Below is a small trained network, with its code and all its weights. Each question gives an input and a class and asks what happens when units are switched off, that is, made to give their printed mean instead of their output.

import numpy as np


def w(rows, s, z=0):
    codes = np.array(rows[::2]) - 128.0
    scale = np.full(codes.shape[1], s)
    scale[-1] = z or s
    return codes * scale


def f(y):
    return y / 2 * (1 + np.tanh(0.7978845608 * (y + 0.044715 * y**3)))


def log_softmax(a):
    a = a - a.max(-1, keepdims=True)
    return a - np.log(np.exp(a).sum(-1, keepdims=True))


def net(x, mask):
    res = np.array(x, float).reshape(1, 6) / 4 @ E
    y = f(res @ A[0][:, :-1].T + A[0][:, -1])
    res = res + np.where(mask, y, B[0][:, -1]) @ B[0][:, :-1]
    return log_softmax(res[-1] @ U[:, :-1].T + U[:, -1])


A, B = {}, {}
E = w([
[139,73,162,192,180,110,153,96,134,90],'x0',
[162,200,145,89,187,91,119,51,109,74],'x1',
[73,69,93,77,190,180,109,118,97,113],'x2',
[194,104,148,137,125,149,60,45,105,250],'x3',
[125,77,66,110,83,88,112,51,166,91],'x4',
[65,126,152,160,86,97,64,124,82,118],'x5',
],0.011)
A[0] = w([
[164,109,95,122,144,204,191,170,204,163,116],'N1',
[153,215,178,78,232,65,126,50,91,59,6],'N2',
[143,54,209,155,172,96,140,99,131,135,99],'N3',
[147,167,208,144,149,176,120,152,76,149,112],'N4',
[66,79,86,83,217,183,100,134,75,102,59],'N5',
[109,35,163,209,123,147,157,149,162,127,130],'N6',
[27,149,186,192,71,55,63,135,41,127,45],'N7',
[60,147,82,151,126,144,160,197,201,32,76],'N8',
[172,192,156,202,58,56,152,146,149,117,21],'N9',
[113,157,163,153,159,167,148,193,75,135,81],'N10',
[152,78,167,203,197,79,118,135,142,66,90],'N11',
[204,168,113,105,143,120,230,134,209,167,91],'N12',
[119,175,162,124,201,156,178,186,89,155,143],'N13',
[125,189,96,3,45,134,85,183,123,164,104],'N14',
[62,168,159,122,147,83,179,164,155,55,7],'N15',
[136,63,45,77,65,68,159,82,159,89,71],'N16',
],0.0077,0.0024)
B[0] = w([
[89,97,133,131,162,115,145,136,133,130,183],'N1',
[37,65,158,134,84,102,131,209,137,168,215],'N2',
[179,146,165,86,135,157,86,121,126,107,167],'N3',
[175,119,63,171,103,117,86,105,158,109,176],'N4',
[73,188,112,160,78,194,185,78,58,116,203],'N5',
[123,125,171,106,112,126,112,188,131,119,188],'N6',
[106,104,98,150,245,108,195,131,162,132,213],'N7',
[128,124,155,110,135,118,78,80,121,194,252],'N8',
[97,183,118,166,74,209,200,86,60,119,200],'N9',
[131,110,71,150,75,100,89,125,150,102,177],'N10',
[176,163,176,92,126,165,106,147,163,73,186],'N11',
[75,137,119,146,178,129,154,112,123,127,189],'N12',
[145,136,77,159,114,77,96,103,148,92,192],'N13',
[153,156,201,73,163,159,85,172,145,72,219],'N14',
[179,133,145,114,145,141,82,69,117,201,216],'N15',
[126,133,95,179,105,82,98,119,161,101,206],'N16',
],0.012,0.011)
U = w([
[153,128,151,119,128,131,78,73,112,249,127],'0',
[106,161,118,143,70,182,187,106,76,108,93],'1',
[136,126,69,148,85,67,96,120,156,74,87],'2',
[144,152,188,86,141,147,110,168,138,62,116],'3',
[79,90,157,130,74,106,135,220,128,179,112],'4',
[104,122,102,127,222,105,184,124,143,125,182],'5',
[136,118,121,102,117,94,159,153,118,136,255],'6',
],0.022,0.0091)

Each question gives the input, the list of numbers given to net, and the class t.
The units are the neurons (one row each of A and B). Each row of codes is followed by its name. A weight is (code - 128) times the scale printed after its matrix; where a second scale follows, it is the last column's (A, B and U).
mask holds one flag per neuron, in row order. A switched-off neuron (its flag False) gives its mean, the last column of its row in B, instead of its output. The means were averaged over made-up inputs and are rounded, as every weight is.
A unit's drop is (log p(t) with every unit on - log p(t) with that unit switched off) / (log p(t) with every unit on - log p(t) with every unit switched off).
The circuit of an input: a set's keep is (log p(t) with only the set's units on - log p(t) with every unit switched off) / (log p(t) with every unit on - log p(t) with every unit switched off). Starting from the 12 units with the biggest drops (on a tie, the unit counted first), units are removed one at a time, each time the one whose removal leaves the highest keep (on an exact tie, the one counted first), for as long as the keep stays at least 0.8.
circuit, biggest first: the units of the circuit, biggest drop first
most important unit: the unit with the biggest drop
k most important neurons: the k neurons with the biggest drops, biggest first
drop when u is switched off: that unit's drop, to one decimal
input [-5,-6,4,-8,8,-3], class 0: most important unit : N8
input [-4,3,6,-6,-3,-4], class 0: circuit, biggest first : [N8, N15]
input [-3,4,8,7,-1,-4], class 1: 3 most important neurons : [N5, N8, N15]
input [5,-7,-6,-7,-3,4], class 0: 3 most important neurons : [N8, N15, N2]
input [-1,0,5,-3,-5,5], class 1: 2 most important neurons : [N5, N16]
input [8,-7,7,3,-4,7], class 3: 3 most important neurons : [N6, N3, N9]
input [-1,5,-6,-6,5,-2], class 0: circuit, biggest first : [N15, N8]
input [6,7,-4,-8,6,-7], class 0: circuit, biggest first : [N15, N8]
input [5,7,-7,-1,-8,-3], class 2: 3 most important neurons : [N13, N4, N5]
input [-7,-2,7,-2,4,7], class 1: 2 most important neurons : [N5, N11]
input [4,7,-3,4,-7,-3], class 2: circuit, biggest first : [N4, N13]
input [-6,3,-5,5,0,3], class 3: 4 most important neurons : [N14, N8, N15, N5]
input [-4,1,-8,-8,0,7], class 0: 3 most important neurons : [N15, N8, N5]
input [-7,8,1,-8,-4,0], class 0: 2 most important neurons : [N15, N8]
input [5,1,1,-1,4,5], class 3: circuit, biggest first : [N11]
input [-7,-6,4,-5,4,8], class 5: 3 most important neurons : [N7, N2, N11]
input [-3,8,1,7,-8,2], class 2: 4 most important neurons : [N4, N13, N8, N15]
input [3,-4,-5,-1,-1,-6], class 5: 4 most important neurons : [N5, N12, N1, N2]
input [8,5,7,-2,1,-7], class 3: 3 most important neurons : [N11, N9, N3]
input [5,-1,-8,7,5,0], class 1: 3 most important neurons : [N9, N8, N15]
input [-8,6,-3,4,-3,-1], class 3: circuit, biggest first : [N14]
input [-6,7,-3,-4,6,-7], class 4: 2 most important neurons : [N2, N7]
input [-3,-5,-5,-2,-5,-2], class 1: drop when N16 is switched off : 0.4
input [-4,-4,-7,3,-5,-3], class 1: drop when N14 is switched off : 0.0
input [3,8,-2,6,3,-6], class 4: drop when N8 is switched off : 0.1
input [3,8,3,6,-5,-6], class 4: drop when N8 is switched off : 0.1
input [-8,1,8,-1,-7,6], class 1: circuit, biggest first : [N5]
